[ -88 -280  163  206   42   43  192  149 -144  360  111   56  -45  227
  229    4  128  -61  -13    1 -222 -173   20  -92 -152   71    8  142
  -34  166 -226 -128 -103  -74 -125 -356 -112 -146   87  209  203  147]  [85]
[ -24  -15  113   93 -245  167  -75  177   76  175   70 -122  143    9
  -73  277   -2 -165   51  129  275  -67   44 -129  104 -115  -14 -161
  -13  -75  245  -11   88    3  101   80   10  -44   15  -32 -252 -125]  [79]
[ 305   53  -80  268 -228  228  130  163  277  -78  -86  -65  -87 -196
  -89   42 -170  -47   22  142   72  -87 -105  -35  -34  -36  183 -113
   24 -351   69 -273  -99    2  106   50  -72  -69  122  -55   57  167]  [74]
[  68 -232   89  407 -187  304  193  218   53  244  154  -14  -69    7
  100   64  -52 -204    6   96  -53 -118  -88 -169 -100   31   95    8
  -24  -76   -9 -179  -81   13   66 -220  -81  -93   77  120   35  113]  [73]
[-106 -431  209  423 -121  275  284  295 -163  542  333  -49  -25  190
  258  138   35 -321   42   78  -79 -167  -11 -272 -155   67   59   81
 -104  100 -102 -102  -28  -83  -17 -388 -131 -169   83  242  107   56]  [73]
[ 381  341  -51  296 -423  124  -65 -141  144 -208  128  -17 -359 -150
  -79   82 -200  107   26  346  -32  220  249 -158   24 -263  361  -87
   -2 -303 -291 -130 -152  -49   67  327 -370  195 -191 -159 -265  251]  [79]
[-436  282  195 -487  265 -347 -317   15 -178  -29 -452  -17  451  139
 -435   92  463  145  -80 -118   13  193  -11  216  212 -151 -415  -69
  175  208  484  264  128  112 -298  167   86  -98  -72 -161 -686 -175]  [85]
[ 119 -233  -38  296    7  181  178  266   84  329   80  -97   36   43
  183  113 -118 -200   28  111  140 -205  -55  -86 -140  156   89    0
   14  -25  -12 -188  -73  -22   30 -296 -130  -63  127   44  230  107]  [79]
[ 161   40    4  148 -205  128    8  119  149   60   21  -65  -14  -41
  -13  154  -83  -49   35  161  146  -84   45  -84   11  -74  120 -109
   -9 -158   33 -138  -34  -31   76   46  -85  -21   49  -40  -24   58]  [74]
[  96  108   19   84 -129   95  -79   35  205 -121 -182   53   16  -75
 -140    8   23   73  -54   49  -15  -42  -80   49   51  -70  -16  -67
  108 -107  132 -138  -80  117   54   55   37    3   33  -51 -159   88]  [78]
[ 188  300   29  139 -332   69  -76  -36   61 -142   44  -48 -153 -117
 -201  124  -53   43   33  254   12  219  166 -133   72 -262  204 -135
  -23 -270  -34  -37  -52  -52    1  310 -249   64 -122 -152 -382  109]  [74]
[  98 -128   68  283 -203  184  142  191   10  264  189  -92  -60   39
  105  168  -77 -173   64  168   78  -89   70 -187  -68  -31  152  -44
  -72 -108  -76 -130  -35 -100   31  -95 -169  -74   51   52   45   74]  [74]
[ -59 -388  163  409 -184  293  213  317 -130  553  411  -97   -1  159
  251  236  -34 -373   83  160   90 -140   54 -325 -135   61   98   -5
 -143   45  -45  -70    2 -109   32 -339 -163 -113   69  164   68  -13]  [74]
[ -34 -328   13  199  215  -47   65  163 -183  647  316  -66   42  366
  493  202  -34 -172   30  181  153 -211  235 -169 -217  229   74  133
  -21  395 -342  -18  -86 -110 -105 -509 -325   86   -6   83  341   90]  [79]
[-144   21  113  -93   87 -114  -23  124 -109  234 -109 -119  198  144
  -58  171  147  -29   13   36  103  -30   75   16   42  -59  -94  -15
   54  107  100   45   57  -46 -141    0  -96  -97   -2  -24 -176  -23]  [73]
[-150 -409  191  363  -60  257  151  251 -117  441  277   68    9  190
  226   64  102 -255  -13   33 -128 -144  -66 -214 -147  126  -33   76
  -63  171  -15  -77  -73   20  -20 -473  -46 -103   81  212   46   29]  [85]
[-178    9  152 -201  140 -216   22  122 -153  275 -173 -142  227  211
  -24  179  199   30   29  -21   85 -118  110   69   51  -82 -115   16
   45  143   31   24   84 -117 -188   22  -67 -185   45   28  -51  -19]  [73]
[ -20  324  190 -164 -272  -83 -119  -62   31 -242 -217   13  -13  -40
 -320   67  198  217    0   18 -119   99   93   49  193 -349  -17 -114
   11 -195   86  -34   26  -48  -79  392   22 -135  -30  -37 -404   17]  [85]
[ 260  100  -33  219 -200  159   49   26  276 -186 -171   68 -142 -143
  -89  -69  -79  103  -46   73 -114  -80  -99   42  -11  -67  118  -35
   90 -236  -31 -271 -156   79   83   55  -19  -21   69  -15   20  226]  [78]
[-305  407  237 -402  -13 -272 -210   -8 -173 -107 -382 -132  307   30
 -528  174  362  132   -3  -26   28  264   84  121  279 -362 -236 -130
   94  -44  391  219  178  -15 -244  475   -7 -163 -114 -166 -775 -139]  [73]
[  52  -61   -6  177  -13  140  117  241   84  148  -99 -122  111  -52
  -76   90  -31 -148   11   64  112  -67 -119  -12  -37   45    6  -57
   57 -129  195 -125  -20   22  -14  -90  -68 -113   94  -37  -58   62]  [79]
[-210  108   15 -311  376 -310 -304   -4  -42  167 -284    3  351  238
  -22  115  222  129  -88   -4  177  -55   77  182   56   78 -267   20
  210  398  163  135    1  127 -174 -126  -27  104  -52 -138 -190  -52]  [78]
[ 287  251  -57  175 -234  166   50   23  313 -407 -306   67 -157 -289
 -304 -144  -45  156  -59   43 -188   64 -185  105   31 -127  114  -94
   97 -424  116 -283 -162   96   33  188   -2  -75   76  -89 -166  240]  [85]
[ -30 -313  -15  174  326  -79   35   95 -100  515  141   53   39  352
  471   50   21  -48  -53   87    1 -252  115  -45 -234  285    0  204
   78  467 -340  -73 -167   11 -116 -578 -230  109   20  101  387  171]  [78]
[ 326  103 -122  262 -133  221  109   91  377 -305 -301   85 -131 -266
 -173 -179 -106  103  -76   23 -156  -68 -269  124  -53   25  103  -51
  131 -356  100 -355 -207  141   72  -14   27  -61  148  -51   52  276]  [85]
[-152 -123  144   93  -51   92   31  244 -106  329   95 -111  183  102
  -33  219  100 -222   42   89  141  -16   15 -143    3  -23  -57  -75
  -40   31  208   44   68  -39  -59 -116  -76 -113   37   10 -212  -90]  [74]
[ -77  195  -49 -217  291 -280 -298  -56  -22  112 -202  -29  226  178
   -9  125  114  135  -69  104  192   35  160  127   39   39 -128    5
  192  307   46  120  -37   90 -155  -41 -167  186 -120 -199 -213   17]  [73]
[  52   54  -75  -62  224 -160 -185  -34  101  110 -161   54  101  162
  140   41   30  147  -80   75   97 -140   85  118  -42  110  -56   54
  177  268  -97  -56 -123  100  -57 -181 -101  158  -20  -83   94  116]  [78]
[ -30 -265  165  359 -134  204  179  151  -86  289  217   77 -125  130
  171    9   64 -133  -10   66 -230  -86   -8 -184 -136   25   71   88
  -60   52 -171 -135 -118  -27  -39 -306 -122  -95   47  188   59  140]  [85]
[  -9   98   43  -10  -49   -4  -55  123   22   88  -79  -97  132    8
 -131  162   49  -46   20  112  147   26   39  -27   48  -78  -11 -104
   30  -66  173   -4   23  -14  -51   66  -93  -43   11  -99 -224  -12]  [74]
[  77  -38   65  217 -158  159   23   79  116   43   -9   51  -52   -4
   -3   26    5  -19  -34   75  -69  -73  -43  -57  -20  -37   41  -13
   42  -55    3 -148  -93   62   47  -72  -33  -20   35   39  -62  110]  [78]
[ -33 -181  150  189 -113  101  236  251 -118  353  124 -132   22  103
   67  167   38 -185   80   80    8 -107   45 -154  -70  -49   78   -6
  -92  -76  -46 -103   21 -168  -75 -109 -146 -224   99  115   56   50]  [74]
[ 153  400   93  107 -357   26 -110 -164   59 -327  -87   64 -234 -135
 -308  -10   47  192  -29  179 -226  293  131  -51  113 -350  154  -74
   39 -269  -87  -49 -100   13  -38  404 -198   61 -172 -121 -508  186]  [78]

[-111  105  460 -330  185  -82   15  175  143  -95  -63  154  -52   58
    7  -46 -266  198  -30 -127  224   44  -33  -93  169    8   25  -98
 -168  -68   92   46   80   50  -72  -98 -224  338 -167 -263 -275  -56]  <74>
[  87   90 -109  302   75 -137  135    2   59   97  -16 -303   12   23
 -133  167  146 -169 -192  -24 -145 -185  315  -89  266  109  132 -338
  236  309  -99   87 -184  164  -63  -19    8   20  -76 -163  418   51]  <77>
[-278  470  390 -517  350  221 -253   85   -9   30  -10  280  -87 -114
   59 -189 -527  138  -32  -91  206  190 -122  173 -107  -31  182   98
 -140 -414   59  207   65  -99  159 -103  -98  368 -191  -16 -316  141]  <79>
[  62  188  122 -175  254   89   -9  -48  205  194   69 -239  -90    1
  -21 -131 -265 -129 -121 -166  -92  -20  276  112  153    5  192 -184
  -88 -313 -132   57   39   22  -93 -124 -123  137 -100   17  -14  -19]  <74>
[-212  255  341 -482  257  189 -290   20   63  -22  -10  301 -242  -98
  -91 -285 -339  229   -4  -47    5  252 -109  103 -303  -70  138  -28
 -181 -570   95   94  158 -231  153  -81   56   73 -156  108 -403  259]  <80>
[-126  263   73 -159  263  142 -158  -86   55  198  -21  -95 -182  -77
  -23  -47 -219 -211 -145  -53 -245   -7  301  145   43   33  274 -229
  -24 -251  -64  183  -43   50   52  -57  130   84 -195   57    9  197]  <77>
[ -74  -88  -30  177  -64 -225   30  176  -61 -246   -2   89  -10   39
 -224  257  100  412 -185   65  148  -21 -260 -262 -357 -154 -132 -149
  310  154  324  -70  -99 -205  175   44  -25 -189  -64 -173  -40  152]  <88>
[ 217 -227 -270  250 -237 -203  115  -36   -6   -3  141 -289  159  -57
   31   60  360   16  147   -7    2 -206   56  -55  138 -177  -97   59
  254  163   18 -136   39   21 -131   88  -19 -299  219 -131  154 -253]  <81>
[ 115 -117 -418  101 -224  -16 -144 -119 -236   65  173 -170   95 -214
   54   78  340  -75   78  178  -67 -201  -82   45 -190 -195  -23  192
  278  -34  182  -74   56  -76    7  137  188 -388  177   41   65 -137]  <74>
[-144  270  437 -369  226   39  -87  107   98  -34  -64  209  -52  -50
   28 -212 -243  111  100 -123  157  119   10   44  209   49  108   -7
 -176 -130  -45  138   93   57  -25  -79 -110  338 -115 -166 -180   28]  <81>
[ -69  376  138 -217  256  165 -151  -55   15  201  -11  -43  -58 -140
   36 -168 -157 -249   -2  -48  -97   -7  246  179  246  119  270  -69
  -65 -132 -162  218   -3  142  -24  -58   57  246 -110  -10  112   74]  <74>
[ 128   94 -317   10  -17   69  -91  -47 -135  107  231 -241  131 -144
   17   70  -16   -1 -105   60  116 -140 -137   83 -257 -187   13  180
  255 -206  149  -57   12 -169   50   15  -79 -168  108   69   40 -143]  <79>
[-234  317  262 -330  260  145 -228  -16  -10  103  -85  151 -169 -121
   34 -114 -228 -120  -16  -19 -115   62  165  134   89   66  248 -111
 -119 -199  -14  230   15   88   65  -37  143  220 -210  -33 -117  193]  <80>
[-170  113  376 -239   71  -65  -55   82   97  -99  -86  238  -36  -53
   77 -213  -72  177  280 -137   93  124   35   37  262  -51   39   29
 -104  -32  -65  110  106   66  -13   -1   -4  156  -22 -200 -183   20]  <79>
[  86   -3 -259   58    2   34 -116  -47  -46   18  168 -140  -70  -71
 -201   38   26  170 -207   79  -47  -21 -138  -26 -505 -182    8  -63
  241 -320  199  -97   11 -321  137    1   42 -343   24  157  -31  117]  <77>
[ 201 -180 -211  350 -151 -215  115   25   75 -128  100 -165    3   29
 -298   18  342  302  -61   20  -28  -27  -65 -198 -211 -116 -104 -179
  322   70   58 -163  -14 -224   25   26   -3 -407  136  -26  203   71]  <77>
[-169  223  294 -136  174   11 -115   23   87  -27 -124  198 -166  -60
 -108 -203  -26   65   84  -59 -118  143  155   24  142   89  166 -200
  -51  -42 -112  179   13   43   59  -27  146  106 -122  -76   17  265]  <77>
[-108   80  321  -59  227  -37   -9   28  352  -73  -81   83 -299   94
 -278 -262 -169  300  -12 -230 -207  268  202  -22  -82  -56  112 -409
  -66 -340 -145   40   37 -190  103 -102   43 -102 -135   44 -122  387]  <88>
[ 167  143 -183  -79   -7  144 -181  -71  -42   17  222  -31   24 -191
 -157 -316   86  222   85   38   79  115 -234  109 -394 -152    6  206
  151 -437    9  -88  152 -359   96   -6    6 -295  209  230    8   41]  <81>
[-111  372   64 -398  127  245 -359   20 -226   -7  104  284    9 -274
  -16 -238 -137  164   64  123  219  133 -360  147 -362  -64   82  321
   23 -372  161   97  128 -231  177    2   52   57   25  110 -182   92]  <81>
[-137   78  216 -200   41  -86  -47   78  -68    0  -73   80   39  -77
  171   90  -20  -99   81   -2   89 -135   82  -12  338   21   70   14
  -40  194   90  129   11  251  -93   30   -1  257 -105 -300  -92 -135]  <74>
[ -34  103   -1 -238   64  102 -226   30  -90  -65  122  142  -85 -118
 -146  -89 -113  298 -113   92  132   95 -324  -11 -532 -157   -4   91
   73 -422  267  -53  114 -346  162  -23   -2 -149  -15  117 -262  114]  <80>
[   2  -13  -37 -129 -149  -59 -133   93 -197 -168  111  186  127 -163
    8  -26  151  315  143  121  305   -9 -414  -63 -261 -183 -139  306
  160  -38  274  -76  123 -184   70   78  -32 -131  144 -101 -171 -119]  <81>
[-123  160  431 -300  232    0  -55   97  201  -65  -72  179 -175   34
 -111 -201 -244  218  -13 -136   47  169   40  -31   44   24   98 -193
 -168 -241  -13   74   93  -58    8 -110  -85  197 -162  -95 -225  150]  <80>
[ -51  -32   -4 -133 -182  -91 -145   97 -242 -180   60  235  133 -183
   64   10  214  252  198  146  281  -46 -374  -72 -147 -154 -131  314
  144   84  282  -38  112  -85   48  114   32  -88  124 -171 -163 -131]  <81>
[  12  -57 -124  101 -160 -148  -20    5 -177   -4    2  -54  116 -130
   94  144  328 -113  113  118    4 -222   44  -58  224  -19    2   55
  192  344  100   45  -20  186  -80  113  123  -60   59 -232  152 -148]  <74>
[-112  -78   -1   86 -144 -186  -60   80 -155 -165  -66  170    4  -85
  -48  137  290  158   75  130   26  -71 -107 -154  -24  -56  -51  -31
  205  286  205   34  -28   27   64  116  174 -129   -7 -220   19   68]  <77>
[-280  358  306 -459  270  217 -336   -6  -46   47  -66  308 -208 -168
   -5 -223 -284   29   23   10  -50  176  -11  155 -132   16  220   -6
 -152 -388   53  213   84  -66  150  -40  164  174 -189   55 -261  264]  <80>
[-220  -74  -95   80 -142 -147 -152   94 -249 -202  -47  225  -26 -111
  -61  258  202  245  -11  172   30  -55 -241 -142 -327 -182  -80    6
  299  176  369   29  -76 -109  224  151  235 -246  -53 -151 -105  175]  <88>
[ 208 -153  -89  186  -99 -193  175  -17  144   36   85 -312   91   21
   -1   -3  216  -28   93 -110  -36 -162  211  -54  302  -81  -24  -97
  129  129 -100  -87   29   91 -191   10  -97 -131  126 -162  166 -211]  <81>
[-126  228  116 -450  107  165 -299   75 -184  -58  110  262    0 -189
   26  -97 -238  245  -20   94  296   80 -414   66 -422 -152    5  292
  -13 -406  308   18  146 -249  148  -11  -61   71  -33   33 -380   -4]  <81>
[  11  -23  247  -74   57  -61   42  -41  348  -31    9   -9 -132   26
  -56 -403  -41  228  306 -285 -125  213  227   94  189 -152   46 -127
  -92 -324 -270  -18  166 -100  -48  -54  -18 -143   92    4 -128   78]  <79>
[   3   -9 -427  264  -57   -1 -129  -98 -132   58  115 -199  -56 -118
 -151  174  167   11 -161  104 -224  -99   18   21 -418 -203   52 -109
  396 -105  161   -9 -119 -206  207   91  241 -457   21  138  148  208]  <88>
[  -9  -90 -122  228  -59 -187   28  129  -22 -207   54    5  -26   36
 -280  201  105  421 -203   45   93    0 -244 -228 -452 -189 -125 -160
  348   34  285 -110  -91 -297  195   30  -23 -301  -18  -70   -4  180]  <88>

[ 183   27 -193   45 -280  271   -6  153 -195   97 -296 -137 -263  218
 -128  102 -130  -61  -43  -53 -194  226  185 -139  -73  -50  133  163
   14 -196 -131 -152 -139 -151  316    6   49  209  133 -237  133   77]  [67]
[  93   44    4  181  -71   72   76  183   23  106 -328    3 -122  -50
 -254   37   69  -75  108  117   15  107 -222 -313  130  237 -235   79
 -247   46   35   -6 -366  -88  169  -17   65  110  102  -22   41   -6]  [50]
[ -91   85  111  128  -19 -509  -50  209  182   68    5   26  -59  -85
 -278  -33 -266  155  289   24  463  -30  100 -290  -74 -219 -583 -151
   70  113   -3   36 -426 -136   39  142   17   78  337  645 -139 -282]  [57]
[-242  116   34  -72  177 -104  -10    7  256   58  133  102   98  -67
   21    3  149  -40  179  151  212 -169  -67 -111   98  -71  -99 -192
   -7  216   14   49   43   49 -172 -166   41  -21    2  179   -7 -201]  [60]
[-154  163   -6  -77  126   47   31    5  183  160    9  -26    0   16
  -32   69  193   31  -57  161  171  -75  -67 -142  124   67   44 -130
 -105  -14  -62  -31   43   52 -134 -243   19  -47  -76   23 -110 -137]  [57]
[-122   81    9 -128   91  183   81  -80  124  126  -24   61  140 -121
  -82  -85  289 -161  142  177  -64  -25 -383  -73   43   98    5  -48
 -254  249  100  124 -139   82  -70 -143  189 -102 -195   20  129 -110]  [56]
[ -30  -37   80 -232 -271  -68   79    2 -195  149 -304  -20 -113  -11
  178  255 -339  -47 -327 -110  136   63  435   -1   18  -45   26   10
  193 -580 -170 -257  -70 -141  131  151  -16   86  158 -190   68  261]  [62]
[-140  -31  -42 -133   -1  -33   25  -15   26  -44  119  110  177  -47
  -25 -251 -125 -210  431  -67 -224   22  -78   54 -334 -363 -111  -12
  129  468   71  257 -193 -158  184   90  276   20   78  227  359 -110]  [54]
[ -81   72   74 -273   56  256  181  -80  -50  214 -226 -187 -114    2
  -12   -5  210   95 -328   66  -89  103 -107   11   14  282  346 -101
 -178 -418 -215 -101  -38  -73  -29 -212   80 -250 -168 -313 -139  106]  [60]
[-188  138  -13  -97  107  -38  -18  -41  207  120  109  101  193 -129
  -63  -60  161 -132  194  179   86  -81 -224 -116   28  -87 -125  -97
 -139  309   94  116 -120   81 -120 -110  159  -36 -111  243  107 -228]  [60]
[-266  -26  197  -93  446  127  297   49  128  -47 -106  -33  -94   30
  161 -207  249  111  -76   12 -239  -67  -82   31  -15  317  264 -152
   72  -48 -238  123  201 -339   52 -363   14 -216   48 -471 -121  191]  [56]
[-195   48   -2  -63  263  132  110   43  186  -50    6   70  130  -91
   -5 -235  259 -184  281  123 -338  -30 -358  -74  -46  138  128 -123
 -136  408  -38  232  -57 -185   49 -247  214 -137  -37 -156  199  -42]  [56]
[  32  -25  -59   -6 -169   25  -37   37  -64   60   26   11  -82   70
 -226 -135 -117  -17  374  -56   48   85    9  -21 -249 -382 -257   81
   82  255  119   71 -279  -14  165  184  137  136  112  364  147 -209]  [67]
[ -88  -21  147  -66  -20 -124  116  105  -43   74 -269   -6 -144  -46
   87  105 -163   43 -166  -32  107   20  240  -99   73  109  -65  -48
  115 -368 -171 -144  -90 -226  101   13  -46   32  207 -167  -48  180]  [56]
[ 150  119 -192  -62 -245  457   64   16 -121  236 -387  -92  -57   62
  -69  224  141 -255 -272  134 -240  182 -148 -197  165  282  278  157
 -323 -223  -55 -149 -131   35  165 -158  129   87 -177 -441  192  149]  [62]
[ -34  103  -82 -279 -362 -101 -133 -102  -50  229  -74   93  235 -246
  -50  146 -177 -319   53  108  106   63  -36  -93    0 -231 -159    1
 -165  -21  116  -97 -384  145  -34  234  242   51 -104  320  339 -126]  [56]
[-240  180   24   -2  170 -214  -40   17  311  121  199  107  133  -40
  -38   34   73   12  151  166  376 -197  -13 -174   83 -180 -269 -148
   12  266   69   71    7   95 -181 -156   21   44    3  383  -79 -297]  [57]
[-293 -107  175 -299  166  -51  135  -87  138 -110  122  112  141 -185
   28 -281  137 -111  477   -9  -65 -121 -277  136 -186  -80    1 -324
   43  359   24  225 -125  -97  -78    7  221 -269   40  145  189  -81]  [50]
[ -86  150  -19    9  203  290  159   -4   95  200 -172   -9   36   22
   31   14  284  -84 -260  186 -178   20 -199 -152  148  286  148  124
 -219  -11  -40   48   62  -50   46 -347   71   -3 -204 -359   -7   78]  [56]
[-222 -106  187 -174  100 -140  105   19  118 -108   17  107   27 -167
  -18 -183   42  -55  440  -15   57 -101 -158   30  -97  -41 -135 -290
   66  236    0  129 -183 -135  -34   63  131 -160  173  160  116  -61]  [50]
[-120  -79  167 -368   25  129  292  -95 -197  116 -266 -142  -34  -36
  131 -156 -114   24 -310 -150 -332  161   61  174 -281  117  305  -20
   73 -417 -252   34 -118 -350  229  -29  186 -258  -24 -368   55  322]  [62]
[ -42   34  -58   31  -91   -4  -42  -17   -2  132  100  106   14   92
  -75  -18 -120  -42  200  -11  176  -20  144  -27 -134 -444 -328  183
  157  252  185   54  -84   81   98  108   63  256   33  341  120 -191]  [67]
[  56   46   59  -16 -126  189   84   41   -5  199 -317  -65 -216  -14
 -172  203  207   40 -100  143  268   35 -138 -199  268  290  -55  -48
 -256 -290   -3 -203 -181  129  -68  -51  -42    7  -28  -94 -138    0]  [56]
[  57   94 -139   54 -139  216  -18  -25  -38  213  -23   32  -14  134
 -141   40   10  -82   52   56   62   63    8  -91  -63 -267 -187  257
  -26  172  174   21 -102  133  129   11   87  250  -94  160  116 -147]  [67]
[  21   44  -47  -95 -188  155   26  -99   -5  198  -52   64  121  -78
 -229  -24   77 -183  220   93   94   55 -298  -77  -75 -148 -245   88
 -216  262  242  102 -354  194   42  112  225   54 -155  315  202 -177]  [54]
[ -52   71   29   32   23  222  108  -84   84  221  -51  102   -2   75
  -42  141  219  -30  -43  128  310 -103  -93  -93  171  -10 -209  126
  -81   92  205    6   47  251  -64 -116  -22  162 -154   43  -45  -76]  [54]
[  -4  193  -49  -57  -57   74   27   57   58  254 -175 -173 -136   83
 -145  163   66  105 -266  121  178   69   23 -218  100  137   92  -66
 -172 -320 -160 -153 -106    0  -21 -195    3  -34  -44  -26 -192  -74]  [57]
[-125  135  -36 -120    0  -88  -56   33  224   79  111  -56   42  -56
 -259  -69  131    4  332  133  193  -42 -249 -158  -57  -94  -69 -299
 -174  248  -13   67 -252   58 -133  -88  160 -151    9  404  -18 -343]  [57]
[   5  208 -106   26  -27  264   57    8    7  312 -277   10   14   45
   97  296  118 -158 -491  205  -19   37   50 -233  308  237  107  238
 -198 -277  -32 -165   84   59   50 -260  -13  187 -199 -392   27  136]  [56]
[ -60  -26   68   44  -47  -25   53   31   37   76  -29   97 -110   74
  -47   80  -46   41  165  -16  346  -84  141  -66   25 -195 -316   25
  155   66  109  -25  -40   65   26   71  -51  191  139  192  -23  -84]  [54]
[  49  -14  -73 -123 -106  302   94   13 -207  112 -160 -177 -249  237
  -18  -50  -65   86 -131 -119 -220  173  216   79 -216 -124  263  120
  135 -257 -171  -87   25 -174  242  -50   52   39   35 -258   16   99]  [67]
[-151 -120  168 -257   10   53  155  -36   21  -43  -80   -2  -80  -81
  -24 -104  108   -3  269  -40   54  -42 -141   85  -79   55   55 -286
   20    0  -58   30 -128  -73  -39   25  105 -208   93  -14   46   20]  [62]
[ -62  -45  -24 -218   95  425  194  -51 -117   32  -81 -179 -191  231
   35 -190  160   83  -44 -104 -364  114    6  175 -253    3  455  -15
   98 -106 -203   46  147 -203  173 -212  110 -143  -55 -403   12  112]  [67]
[-177   60   61  -56  323  402  272  -87  120  122  -86   32   25   97
  141  -30  397  -48 -195  126 -148  -96 -208   -2  119  278  229   55
  -87   71  -10  121  280  -14   -1 -416   33  -57 -224 -470  -39  137]  [62]
[-204   18  158 -129   84 -104   51  -36  144   88   13   97    3 -114
   13   49  116   23  122  101  348 -152  -33  -49  134  -16 -183 -182
    4    5   45  -38  -33   89 -191  -20   -8  -42   26  175  -67 -109]  [56]
[-139  -68   78 -147   49   75  107  -71   59   -2   87   62   37  -22
 -112 -215  105  -38  413  -25   38  -38 -211   79 -209 -197 -136 -114
   37  354  115  196 -158    8   16   42  177  -81   12  246  121 -153]  [54]
[-105   68   35 -166  141  167  166   42    3   97 -210 -154  -97   21
   29  -78  124   43 -214   39 -265  107  -53  -46  -38  263  343 -102
  -90 -263 -280  -20  -19 -266   89 -260   95 -193  -26 -376  -52  136]  [60]
